Here is a tiny trained network, its code and every weight. The questions are about switching its units off for an input and a class, where a switched-off unit gives its printed mean instead of its output.

import numpy as np


def w(rows, s, z=0):
    codes = np.array(rows[::2]) - 128.0
    scale = np.full(codes.shape[1], s)
    scale[-1] = z or s
    return codes * scale


def norm(h):
    return h / np.sqrt((h * h).mean(-1, keepdims=True) + 1e-5)


def f(y):
    return y / 2 * (1 + np.tanh(0.7978845608 * (y + 0.044715 * y**3)))


def log_softmax(a):
    a = a - a.max(-1, keepdims=True)
    return a - np.log(np.exp(a).sum(-1, keepdims=True))


def net(x, mask):
    res = np.array(x, float).reshape(1, 3) / 4 @ E
    u = 0
    for l in range(4):
        y = f(norm(res) @ A[l][:, :-1].T + A[l][:, -1])
        res = res + np.where(mask[u : u + 5], y, B[l][:, -1]) @ B[l][:, :-1]
        u += 5
    return log_softmax(norm(res)[-1] @ U[:, :-1].T + U[:, -1])


A, B = {}, {}
E = w([
[27,144,170,216,107,200,95,127],'x0',
[58,107,143,110,60,105,5,111],'x1',
[222,99,120,130,63,134,180,134],'x2',
],0.012)
A[0] = w([
[127,127,170,121,232,191,216,127,1],'0.n1',
[119,241,110,138,151,100,183,154,68],'0.n2',
[167,115,110,87,75,42,159,174,133],'0.n3',
[120,113,146,123,111,1,76,79,141],'0.n4',
[161,113,88,121,164,85,221,101,195],'0.n5',
],0.0092,0.0024)
B[0] = w([
[36,167,101,167,165,44,134,216,228],'0.n1',
[79,170,160,141,166,110,192,186,175],'0.n2',
[162,115,117,55,98,204,93,143,238],'0.n3',
[162,153,105,148,129,58,119,194,236],'0.n4',
[143,2,99,117,89,189,217,66,254],'0.n5',
],0.0085,0.0062)
A[1] = w([
[119,118,161,195,221,126,177,57,141],'1.n1',
[36,82,167,251,87,56,23,126,115],'1.n2',
[139,118,174,39,217,164,133,49,99],'1.n3',
[84,210,171,249,80,255,44,60,3],'1.n4',
[83,161,138,134,188,10,197,118,188],'1.n5',
],0.0069,0.0038)
B[1] = w([
[131,142,166,87,191,95,63,244,163],'1.n1',
[181,181,140,171,212,122,156,35,254],'1.n2',
[134,146,144,168,205,152,157,179,128],'1.n3',
[139,139,240,75,77,239,85,70,206],'1.n4',
[67,125,94,168,67,143,130,162,202],'1.n5',
],0.011,0.0068)
A[2] = w([
[140,102,172,13,75,104,1,201,22],'2.n1',
[142,108,150,124,55,141,121,116,111],'2.n2',
[193,206,133,105,61,130,58,105,166],'2.n3',
[54,208,169,192,149,194,162,167,255],'2.n4',
[129,170,166,140,142,155,115,29,171],'2.n5',
],0.0083,0.0022)
B[2] = w([
[129,208,78,165,32,162,70,189,198],'2.n1',
[182,160,77,144,185,108,116,187,150],'2.n2',
[121,179,109,195,194,166,120,111,211],'2.n3',
[147,74,94,162,202,161,166,206,255],'2.n4',
[183,64,245,68,96,66,191,122,210],'2.n5',
],0.012,0.007)
A[3] = w([
[79,181,165,87,187,33,84,81,20],'3.n1',
[156,121,138,189,184,83,150,150,116],'3.n2',
[124,133,215,67,117,227,100,114,26],'3.n3',
[254,104,55,83,152,134,228,111,36],'3.n4',
[55,118,164,114,100,223,137,25,6],'3.n5',
],0.0087,0.0022)
B[3] = w([
[76,105,56,122,110,124,142,7,158],'3.n1',
[82,167,98,113,162,22,17,128,181],'3.n2',
[132,173,202,57,204,222,163,111,177],'3.n3',
[54,107,188,67,41,146,85,75,253],'3.n4',
[104,218,246,147,146,179,125,173,160],'3.n5',
],0.011,0.0071)
U = w([
[190,183,49,145,81,149,88,160,159],'0',
[105,150,105,157,168,68,106,21,3],'1',
[177,133,247,127,189,182,143,69,168],'2',
[75,97,99,163,185,138,185,229,181],'3',
[143,52,138,60,54,178,178,79,179],'4',
],0.015,0.0028)

Each question gives the input, the list of numbers given to net, and the class t.
The units are the neurons (one row each of A and B). Each row of codes is followed by its name. A weight is (code - 128) times the scale printed after its matrix; where a second scale follows, it is the last column's (A, B and U).
mask holds one flag per neuron, layer by layer. A switched-off neuron (its flag False) gives its mean, the last column of its row in B, instead of its output. The means were averaged over made-up inputs and are rounded, as every weight is.
A unit's drop is (log p(t) with every unit on - log p(t) with that unit switched off) / (log p(t) with every unit on - log p(t) with every unit switched off).
The circuit of an input: a set's keep is (log p(t) with only the set's units on - log p(t) with every unit switched off) / (log p(t) with every unit on - log p(t) with every unit switched off). Starting from the 12 units with the biggest drops (on a tie, the unit counted first), units are removed one at a time, each time the one whose removal leaves the highest keep (on an exact tie, the one counted first), for as long as the keep stays at least 0.8.
units of the circuit, in order: the units of the circuit, biggest drop first
k most important neurons: the k neurons with the biggest drops, biggest first
k most important neurons of layer l: the k neurons of layer l with the biggest drops, biggest first
drop of u: that unit's drop, to one decimal
input [-7,5,4], class 0: units of the circuit, in order -> 2.n1
input [0,6,-4], class 1: units of the circuit, in order -> 1.n2; 3.n1
input [2,6,7], class 2: units of the circuit, in order -> 1.n2; 0.n5
input [-7,0,-8], class 3: 2 most important neurons -> 1.n2; 1.n5
input [4,-7,8], class 4: 2 most important neurons -> 0.n5; 3.n4
input [-3,3,8], class 0: 3 most important neurons -> 1.n2; 2.n1; 0.n3
input [-4,3,-6], class 1: 2 most important neurons of layer 2 -> 2.n4; 2.n2
input [1,6,3], class 1: 3 most important neurons -> 1.n2; 0.n4; 1.n4
input [-7,-7,-6], class 3: 2 most important neurons -> 0.n1; 0.n2
input [-1,8,0], class 1: 2 most important neurons -> 1.n2; 0.n4
input [-4,-2,-4], class 3: 3 most important neurons -> 0.n2; 0.n1; 1.n5
input [-6,-4,-4], class 4: 3 most important neurons -> 0.n5; 3.n4; 2.n4
input [-6,0,-6], class 4: 2 most important neurons of layer 0 -> 0.n1; 0.n5
input [1,-6,7], class 4: most important neuron -> 3.n4
input [-7,2,-5], class 0: drop of 2.n1 -> 0.2
input [-2,3,7], class 0: drop of 2.n1 -> 0.3
input [4,-5,-2], class 3: drop of 2.n3 -> 0.0
input [-8,1,-3], class 4: drop of 0.n5 -> 1.2
input [5,-3,-2], class 3: 2 most important neurons -> 0.n1; 2.n4
input [-1,-1,0], class 4: units of the circuit, in order -> 0.n5
input [3,-5,7], class 4: 2 most important neurons -> 3.n4; 0.n5
